Below are the code and all the weights of a small trained network. Each question names an input and a target symbol and asks about switching units off, where a switched-off unit gives its printed mean instead of its output.

import numpy as np


def w(rows, s, z=0):
    codes = np.array(rows[::2]) - 128.0
    scale = np.full(codes.shape[1], s)
    scale[-1] = z or s
    return codes * scale


def f(y):
    return y / 2 * (1 + np.tanh(0.7978845608 * (y + 0.044715 * y**3)))


def softmax(a):
    e = np.exp(a - a.max(-1, keepdims=True))
    return e / e.sum(-1, keepdims=True)


def log_softmax(a):
    a = a - a.max(-1, keepdims=True)
    return a - np.log(np.exp(a).sum(-1, keepdims=True))


def net(x, mask):
    ids = ['αγζηξσω'.index(c) for c in x.split()]
    T = len(ids)
    res = E[ids] + P[:T]
    r = res
    for j in range(2):
        rows = slice(3 * j, 3 * j + 3)
        q, k, v = (r @ M[0][rows].T for M in (Q, K, V))
        z = softmax(np.where(np.tri(T) > 0, q @ k.T / 3**0.5, -1e9)) @ v
        o = O[0][rows]
        res = res + np.where(mask[j], z, o[:, -1]) @ o[:, :-1]
    y = f(res @ A[0][:, :-1].T + A[0][:, -1])
    res = res + np.where(mask[2:14], y, B[0][:, -1]) @ B[0][:, :-1]
    return log_softmax(res[-1] @ U[:, :-1].T + U[:, -1])


Q, K, V, O, A, B = {}, {}, {}, {}, {}, {}
E = w([
[111,144,110,160,172,108,49,152,182,74],'α',
[68,83,148,87,128,136,104,105,144,132],'γ',
[143,56,114,111,95,140,117,94,142,105],'ζ',
[128,170,72,122,182,242,76,172,87,103],'η',
[80,81,214,107,131,124,81,187,114,117],'ξ',
[119,196,94,86,6,227,160,122,125,74],'σ',
[110,146,127,65,174,59,127,187,176,55],'ω',
],0.02)
P = w([
[34,121,1,228,83,108,68,116,55,208],'0',
[57,67,59,112,114,85,85,166,123,215],'1',
[76,90,75,80,89,101,106,156,91,172],'2',
[92,49,80,65,89,114,182,168,135,169],'3',
[128,120,94,68,112,122,110,138,123,153],'4',
[138,145,130,59,130,121,81,121,87,131],'5',
[147,92,128,65,118,140,192,125,146,137],'6',
[173,128,136,77,135,161,175,111,152,125],'7',
[187,120,142,88,144,181,213,105,174,122],'8',
[200,149,159,96,167,191,200,89,163,106],'9',
[198,194,211,76,190,188,138,66,109,73],'10',
[215,159,199,90,197,209,225,65,161,72],'11',
[230,205,219,109,226,219,171,46,161,59],'12',
],0.0089)
Q[0] = w([
[152,144,153,187,136,84,161,171,86,178],'head 0',
[125,130,115,131,154,143,144,131,93,149],'head 0',
[87,106,114,99,159,145,101,136,164,97],'head 0',
[173,82,113,185,172,105,123,81,88,177],'head 1',
[181,7,177,106,123,198,51,157,146,104],'head 1',
[113,159,157,100,134,126,136,105,154,200],'head 1',
],0.02)
K[0] = w([
[70,89,19,102,71,93,72,135,108,177],'head 0',
[121,125,137,138,106,116,109,106,165,91],'head 0',
[235,147,183,124,122,123,164,117,101,164],'head 0',
[26,140,157,158,108,174,82,223,168,138],'head 1',
[148,184,251,120,209,204,184,38,202,50],'head 1',
[150,101,75,147,103,134,91,193,140,77],'head 1',
],0.016)
V[0] = w([
[99,206,126,141,155,21,152,150,203,82],'head 0',
[89,113,229,162,128,146,111,253,110,139],'head 0',
[82,125,200,136,4,124,126,76,161,118],'head 0',
[137,162,161,83,154,130,179,40,128,88],'head 1',
[111,160,53,119,121,31,157,158,127,16],'head 1',
[197,14,119,167,163,157,71,124,139,38],'head 1',
],0.015)
O[0] = w([
[146,59,175,167,134,236,88,202,39,138,9],'head 0',
[170,151,149,190,156,157,216,123,173,240,159],'head 0',
[167,111,92,146,162,119,8,125,198,148,42],'head 0',
[85,148,78,104,74,144,89,122,202,149,128],'head 1',
[94,97,135,197,140,194,127,78,197,73,127],'head 1',
[138,1,75,151,165,62,176,76,101,178,216],'head 1',
],0.0092,0.012)
A[0] = w([
[231,102,149,53,181,134,68,131,167,65,163],'neuron 0',
[125,128,156,100,125,145,86,99,183,113,83],'neuron 1',
[101,119,99,139,148,70,121,119,83,205,91],'neuron 2',
[99,120,105,102,83,110,141,159,63,99,135],'neuron 3',
[109,99,120,139,82,130,45,156,121,97,52],'neuron 4',
[19,130,159,82,230,115,113,212,137,174,163],'neuron 5',
[148,186,88,107,119,55,138,151,167,143,92],'neuron 6',
[136,200,132,157,102,111,160,84,140,117,94],'neuron 7',
[131,136,191,39,198,139,121,144,167,132,99],'neuron 8',
[107,180,175,185,93,119,148,184,123,101,2],'neuron 9',
[138,135,184,118,93,101,174,89,120,125,175],'neuron 10',
[253,93,186,86,155,108,139,76,140,124,163],'neuron 11',
],0.013,0.0064)
B[0] = w([
[47,81,252,26,83,203,119,153,189,156,179],'neuron 0',
[110,97,106,162,178,130,125,151,5,87,174],'neuron 1',
[19,35,151,141,120,103,174,203,96,171,220],'neuron 2',
[85,162,147,187,135,128,74,65,228,48,203],'neuron 3',
[206,207,53,186,133,82,230,88,145,194,159],'neuron 4',
[154,187,21,119,70,113,88,41,176,152,172],'neuron 5',
[222,171,148,177,149,29,1,174,68,120,252],'neuron 6',
[171,56,185,46,79,134,99,145,142,190,206],'neuron 7',
[151,66,179,85,120,149,205,113,113,71,155],'neuron 8',
[93,105,84,60,149,171,179,63,172,181,141],'neuron 9',
[161,139,91,173,196,135,142,142,75,46,222],'neuron 10',
[149,234,150,91,115,211,142,151,131,132,197],'neuron 11',
],0.0085,0.021)
U = w([
[44,109,18,145,77,117,72,117,88,204,152],'α',
[191,199,136,104,62,179,70,98,111,125,196],'γ',
[89,139,116,123,104,232,180,85,112,127,254],'ζ',
[80,106,227,60,98,174,126,179,75,130,56],'η',
[168,162,154,121,126,159,187,180,65,212,96],'ξ',
[149,88,177,254,65,208,82,150,18,114,61],'σ',
[146,185,113,130,160,110,194,106,19,64,132],'ω',
],0.0034,0.0046)

Each question gives the input, a string of symbols that net reads in full, and the target symbol t.
The units are the heads (3 rows each of Q, K, V and O) and the neurons (one row each of A and B). Each row of codes is followed by its name. A weight is (code - 128) times the scale printed after its matrix; where a second scale follows, it is the last column's (O, A, B and U).
mask holds one flag per unit, heads first, then neurons. A switched-off unit (its flag False) gives its mean, the last column of its rows in O or B, instead of its output. The means were averaged over made-up inputs and are rounded, as every weight is.
A unit's drop is (log p(t) with every unit on - log p(t) with that unit switched off) / (log p(t) with every unit on - log p(t) with every unit switched off).
The circuit of an input: a set's keep is (log p(t) with only the set's units on - log p(t) with every unit switched off) / (log p(t) with every unit on - log p(t) with every unit switched off). Starting from the 12 units with the biggest drops (on a tie, the unit counted first), units are removed one at a time, each time the one whose removal leaves the highest keep (on an exact tie, the one counted first), for as long as the keep stays at least 0.8.
circuit, biggest first: the units of the circuit, biggest drop first
k most important neurons: the k neurons with the biggest drops, biggest first
which heads matter: for each layer, one digit per head in row order, 1 if its drop is at least 0.15 and else 0, layers parted by /
input ξ η σ η η, target γ: circuit, biggest first -> [head 1; neuron 2]
input γ ξ η γ η ζ α γ ω ω σ σ γ, target η: circuit, biggest first -> [neuron 0; head 0]
input η σ γ γ ξ, target ξ: circuit, biggest first -> [head 0]
input σ η ζ ω α ξ ω σ γ σ σ ω η, target σ: which heads matter -> 10
input η ζ ζ σ ζ η, target α: which heads matter -> 01
input ξ η η ξ η γ, target ξ: circuit, biggest first -> [head 0; neuron 3]
input α η σ γ γ γ σ, target γ: 3 most important neurons -> [neuron 4; neuron 2; neuron 6]
input α ω γ, target ζ: which heads matter -> 11
input ζ ζ α ζ, target ζ: 2 most important neurons -> [neuron 6; neuron 7]
input α η ζ η ζ σ η ω, target ζ: circuit, biggest first -> [head 0; neuron 6; neuron 5]
input ξ η σ ω α α ζ σ, target α: circuit, biggest first -> [head 1; head 0]
input γ η σ ζ, target η: circuit, biggest first -> [neuron 0; head 0; head 1]
input ζ ξ σ, target ξ: circuit, biggest first -> [head 0; head 1; neuron 3]
input ξ ζ η, target α: which heads matter -> 00
input η ζ ξ, target α: circuit, biggest first -> [neuron 5]
input η ω η γ α σ ξ, target γ: which heads matter -> 11
input ξ ζ σ, target α: which heads matter -> 11
input η η ζ ω, target α: 4 most important neurons -> [neuron 5; neuron 10; neuron 0; neuron 8]
input σ ξ γ, target γ: which heads matter -> 01
input σ γ ζ ξ, target α: circuit, biggest first -> [neuron 5; head 0]
input η σ σ γ ξ ξ ξ η α ω ζ ζ, target ζ: which heads matter -> 11
input η ζ α ω α, target σ: which heads matter -> 11
input ζ η α ζ ξ η ζ γ η ω η σ η, target η: which heads matter -> 10
input σ η γ η η γ ξ η, target ξ: circuit, biggest first -> [head 0; neuron 3]
input ω ξ η η σ η, target γ: circuit, biggest first -> [head 1]
input γ σ ω η ζ η ζ η γ ω ω, target ζ: circuit, biggest first -> [head 0; neuron 6; neuron 5; neuron 3]
input ζ α η ζ η ω ξ ζ γ γ ξ, target γ: circuit, biggest first -> [neuron 5; head 1]
input ω η η γ ζ ζ γ ζ, target γ: 3 most important neurons -> [neuron 2; neuron 6; neuron 4]
input γ ω α ξ, target ζ: circuit, biggest first -> [neuron 6; head 1]
input η η σ, target γ: which heads matter -> 10
